Here is a tiny trained network, its code and every weight. The questions are about switching its units off for an input and a class, where a switched-off unit gives its printed mean instead of its output.

import numpy as np


def w(rows, s, z=0):
    codes = np.array(rows[::2]) - 128.0
    scale = np.full(codes.shape[1], s)
    scale[-1] = z or s
    return codes * scale


def f(y):
    return np.maximum(y, 0)


def log_softmax(a):
    a = a - a.max(-1, keepdims=True)
    return a - np.log(np.exp(a).sum(-1, keepdims=True))


def net(x, mask):
    res = np.array(x, float).reshape(1, 4) / 4 @ E
    y = f(res @ A[0][:, :-1].T + A[0][:, -1])
    res = res + np.where(mask, y, B[0][:, -1]) @ B[0][:, :-1]
    return log_softmax(res[-1] @ U[:, :-1].T + U[:, -1])


A, B = {}, {}
E = w([
[195,89,118,4],'x0',
[145,215,216,107],'x1',
[129,129,127,129],'x2',
[161,7,197,167],'x3',
],0.011)
A[0] = w([
[81,123,137,177,213],'N1',
[85,193,19,115,2],'N2',
[160,37,196,177,74],'N3',
[132,199,253,106,3],'N4',
[90,91,66,150,55],'N5',
[160,115,155,86,196],'N6',
[97,151,175,153,118],'N7',
[136,114,105,55,39],'N8',
],0.015,0.0051)
B[0] = w([
[62,175,201,5,211],'N1',
[193,177,188,161,220],'N2',
[204,236,118,100,246],'N3',
[171,21,101,237,227],'N4',
[149,3,222,215,185],'N5',
[38,120,185,8,196],'N6',
[59,96,200,90,179],'N7',
[107,104,254,121,182],'N8',
],0.0082,0.013)
U = w([
[152,70,142,173,170],'0',
[191,186,142,132,48],'1',
[115,129,135,126,245],'2',
[81,122,168,110,3],'3',
[105,130,89,125,206],'4',
[136,115,7,163,29],'5',
],0.018,0.011)

Each question gives the input, the list of numbers given to net, and the class t.
The units are the neurons (one row each of A and B). Each row of codes is followed by its name. A weight is (code - 128) times the scale printed after its matrix; where a second scale follows, it is the last column's (A, B and U).
mask holds one flag per neuron, in row order. A switched-off neuron (its flag False) gives its mean, the last column of its row in B, instead of its output. The means were averaged over made-up inputs and are rounded, as every weight is.
A unit's drop is (log p(t) with every unit on - log p(t) with that unit switched off) / (log p(t) with every unit on - log p(t) with every unit switched off).
The circuit of an input: a set's keep is (log p(t) with only the set's units on - log p(t) with every unit switched off) / (log p(t) with every unit on - log p(t) with every unit switched off). Starting from all 8 units, units are removed one at a time, each time the one whose removal leaves the highest keep (on an exact tie, the one counted first), for as long as the keep stays at least 0.8.
circuit, biggest first: the units of the circuit, biggest drop first
most important unit: the unit with the biggest drop
k most important neurons: the k neurons with the biggest drops, biggest first
drop of u: that unit's drop, to one decimal
input [-7,-2,4,2], class 3: most important unit	N1
input [-4,-1,-4,4], class 1: 2 most important neurons	(N3; N6)
input [-6,1,-5,0], class 3: 4 most important neurons	(N1; N7; N3; N4)
input [-3,-5,7,5], class 2: 3 most important neurons	(N4; N3; N1)
input [8,0,5,7], class 3: 4 most important neurons	(N6; N8; N2; N4)
input [7,-2,3,-3], class 3: circuit, biggest first	(N8; N6)
input [5,7,4,-6], class 0: 2 most important neurons	(N4; N3)
input [-4,-5,3,-5], class 0: 3 most important neurons	(N5; N3; N6)
input [7,-1,7,6], class 2: 2 most important neurons	(N6; N2)
input [-5,-2,-5,-6], class 1: 4 most important neurons	(N2; N6; N4; N8)
input [-3,-7,2,-8], class 1: 2 most important neurons	(N2; N4)
input [-5,-2,3,4], class 3: 4 most important neurons	(N1; N4; N2; N7)
input [3,3,-2,-2], class 4: circuit, biggest first	(N5; N2; N1)
input [-7,-2,0,0], class 3: most important unit	N1
input [6,-6,4,-4], class 0: 2 most important neurons	(N1; N3)
input [-3,-5,2,-3], class 0: 2 most important neurons	(N5; N3)
input [-2,-3,1,0], class 4: circuit, biggest first	(N8; N2)
input [2,-5,5,-6], class 1: 2 most important neurons	(N2; N4)
input [0,6,-2,-6], class 0: 2 most important neurons	(N4; N3)
input [-7,3,-8,6], class 2: most important unit	N7
input [-6,-2,-5,-2], class 3: 2 most important neurons	(N1; N4)
input [-6,-1,-3,-7], class 1: drop of N2	2.7
input [-6,6,-4,-2], class 0: drop of N1	-0.2
input [7,8,3,-4], class 0: drop of N4	1.0
input [3,7,-5,-2], class 0: drop of N6	0.0
